Here is a tiny trained network, its code and every weight. The questions are about switching its units off for an input and a class, where a switched-off unit gives its printed mean instead of its output.

import numpy as np


def w(rows, s, z=0):
    codes = np.array(rows[::2]) - 128.0
    scale = np.full(codes.shape[1], s)
    scale[-1] = z or s
    return codes * scale


def norm(h):
    return h / np.sqrt((h * h).mean(-1, keepdims=True) + 1e-5)


def f(y):
    return y / 2 * (1 + np.tanh(0.7978845608 * (y + 0.044715 * y**3)))


def log_softmax(a):
    a = a - a.max(-1, keepdims=True)
    return a - np.log(np.exp(a).sum(-1, keepdims=True))


def net(x, mask):
    res = np.array(x, float).reshape(1, 7) / 4 @ E
    u = 0
    for l in range(3):
        y = f(norm(res) @ A[l][:, :-1].T + A[l][:, -1])
        res = res + np.where(mask[u : u + 10], y, B[l][:, -1]) @ B[l][:, :-1]
        u += 10
    return log_softmax(norm(res)[-1] @ U[:, :-1].T + U[:, -1])


A, B = {}, {}
E = w([
[126,131,129],'x0',
[68,176,6],'x1',
[4,127,136],'x2',
[130,127,123],'x3',
[128,129,130],'x4',
[128,130,131],'x5',
[246,126,115],'x6',
],0.0042)
A[0] = w([
[52,95,129,170],'0.n1',
[161,181,163,89],'0.n2',
[167,211,126,60],'0.n3',
[81,255,73,67],'0.n4',
[186,219,66,109],'0.n5',
[136,179,117,15],'0.n6',
[168,195,132,4],'0.n7',
[90,130,199,231],'0.n8',
[181,106,109,80],'0.n9',
[118,254,78,194],'0.n10',
],0.007,0.0029)
B[0] = w([
[187,79,19,222],'0.n1',
[106,112,63,121],'0.n2',
[42,138,62,113],'0.n3',
[152,233,165,225],'0.n4',
[114,136,14,196],'0.n5',
[93,137,142,88],'0.n6',
[60,126,92,92],'0.n7',
[182,58,3,246],'0.n8',
[155,155,235,131],'0.n9',
[103,205,70,255],'0.n10',
],0.0041,0.0026)
A[1] = w([
[35,16,185,123],'1.n1',
[87,75,222,103],'1.n2',
[62,129,55,43],'1.n3',
[104,193,235,9],'1.n4',
[92,153,95,6],'1.n5',
[29,254,57,145],'1.n6',
[107,149,141,2],'1.n7',
[186,80,100,123],'1.n8',
[185,69,54,103],'1.n9',
[217,71,150,152],'1.n10',
],0.0064,0.0023)
B[1] = w([
[129,28,4,152],'1.n1',
[59,86,35,133],'1.n2',
[153,133,218,161],'1.n3',
[104,65,163,104],'1.n4',
[155,136,163,126],'1.n5',
[171,202,205,253],'1.n6',
[194,159,102,106],'1.n7',
[104,125,208,155],'1.n8',
[85,98,233,161],'1.n9',
[99,155,221,185],'1.n10',
],0.0049,0.0054)
A[2] = w([
[197,28,134,23],'2.n1',
[38,82,216,124],'2.n2',
[137,123,35,126],'2.n3',
[180,157,48,3],'2.n4',
[174,152,132,190],'2.n5',
[59,62,28,16],'2.n6',
[133,96,125,12],'2.n7',
[17,226,109,44],'2.n8',
[239,240,1,120],'2.n9',
[133,157,31,154],'2.n10',
],0.0069,0.003)
B[2] = w([
[71,206,186,150],'2.n1',
[106,24,132,178],'2.n2',
[193,54,124,127],'2.n3',
[142,69,207,115],'2.n4',
[128,117,57,176],'2.n5',
[235,130,55,137],'2.n6',
[97,156,166,101],'2.n7',
[25,220,233,184],'2.n8',
[116,48,3,254],'2.n9',
[195,21,180,156],'2.n10',
],0.0058,0.0043)
U = w([
[82,13,227,165],'0',
[151,31,39,188],'1',
[113,221,24,123],'2',
[2,221,179,1],'3',
[236,146,222,69],'4',
],0.0093,0.0041)

Each question gives the input, the list of numbers given to net, and the class t.
The units are the neurons (one row each of A and B). Each row of codes is followed by its name. A weight is (code - 128) times the scale printed after its matrix; where a second scale follows, it is the last column's (A, B and U).
mask holds one flag per neuron, layer by layer. A switched-off neuron (its flag False) gives its mean, the last column of its row in B, instead of its output. The means were averaged over made-up inputs and are rounded, as every weight is.
A unit's drop is (log p(t) with every unit on - log p(t) with that unit switched off) / (log p(t) with every unit on - log p(t) with every unit switched off).
k most important neurons: the k neurons with the biggest drops, biggest first
k most important neurons of layer l: the k neurons of layer l with the biggest drops, biggest first
drop when u is switched off: that unit's drop, to one decimal
input [-1,-4,5,-3,0,-6,-1], class 1: 4 most important neurons : [1.n1; 1.n6; 2.n6; 2.n8]
input [6,0,2,-6,-2,-2,-5], class 1: 3 most important neurons of layer 0 : [0.n8; 0.n10; 0.n5]
input [-3,-2,2,5,-1,2,-2], class 1: 2 most important neurons : [1.n6; 2.n8]
input [6,0,-5,-2,5,-4,-7], class 0: 2 most important neurons : [1.n9; 2.n9]
input [8,-4,1,5,-5,1,-5], class 1: 2 most important neurons : [1.n1; 1.n6]
input [6,-6,4,8,-2,-3,-4], class 1: 2 most important neurons : [1.n1; 2.n6]
input [-4,0,-7,-5,7,2,-5], class 0: most important neuron : [0.n4]
input [-7,0,6,3,3,4,-7], class 1: 4 most important neurons : [1.n1; 2.n6; 1.n10; 0.n1]
input [7,-2,-8,8,-2,-7,-5], class 0: 2 most important neurons of layer 1 : [1.n6; 1.n10]
input [-8,0,8,-1,4,8,-1], class 1: 3 most important neurons : [1.n1; 2.n6; 1.n10]
input [-1,-2,1,-3,3,0,-4], class 1: 2 most important neurons of layer 1 : [1.n6; 1.n1]
input [-4,-1,4,-1,-6,-3,5], class 0: drop when 2.n9 is switched off : 0.1
input [-4,-8,2,4,-7,4,-6], class 1: drop when 1.n1 is switched off : 0.3
input [5,-1,6,-7,6,0,-1], class 1: most important neuron : [2.n6]
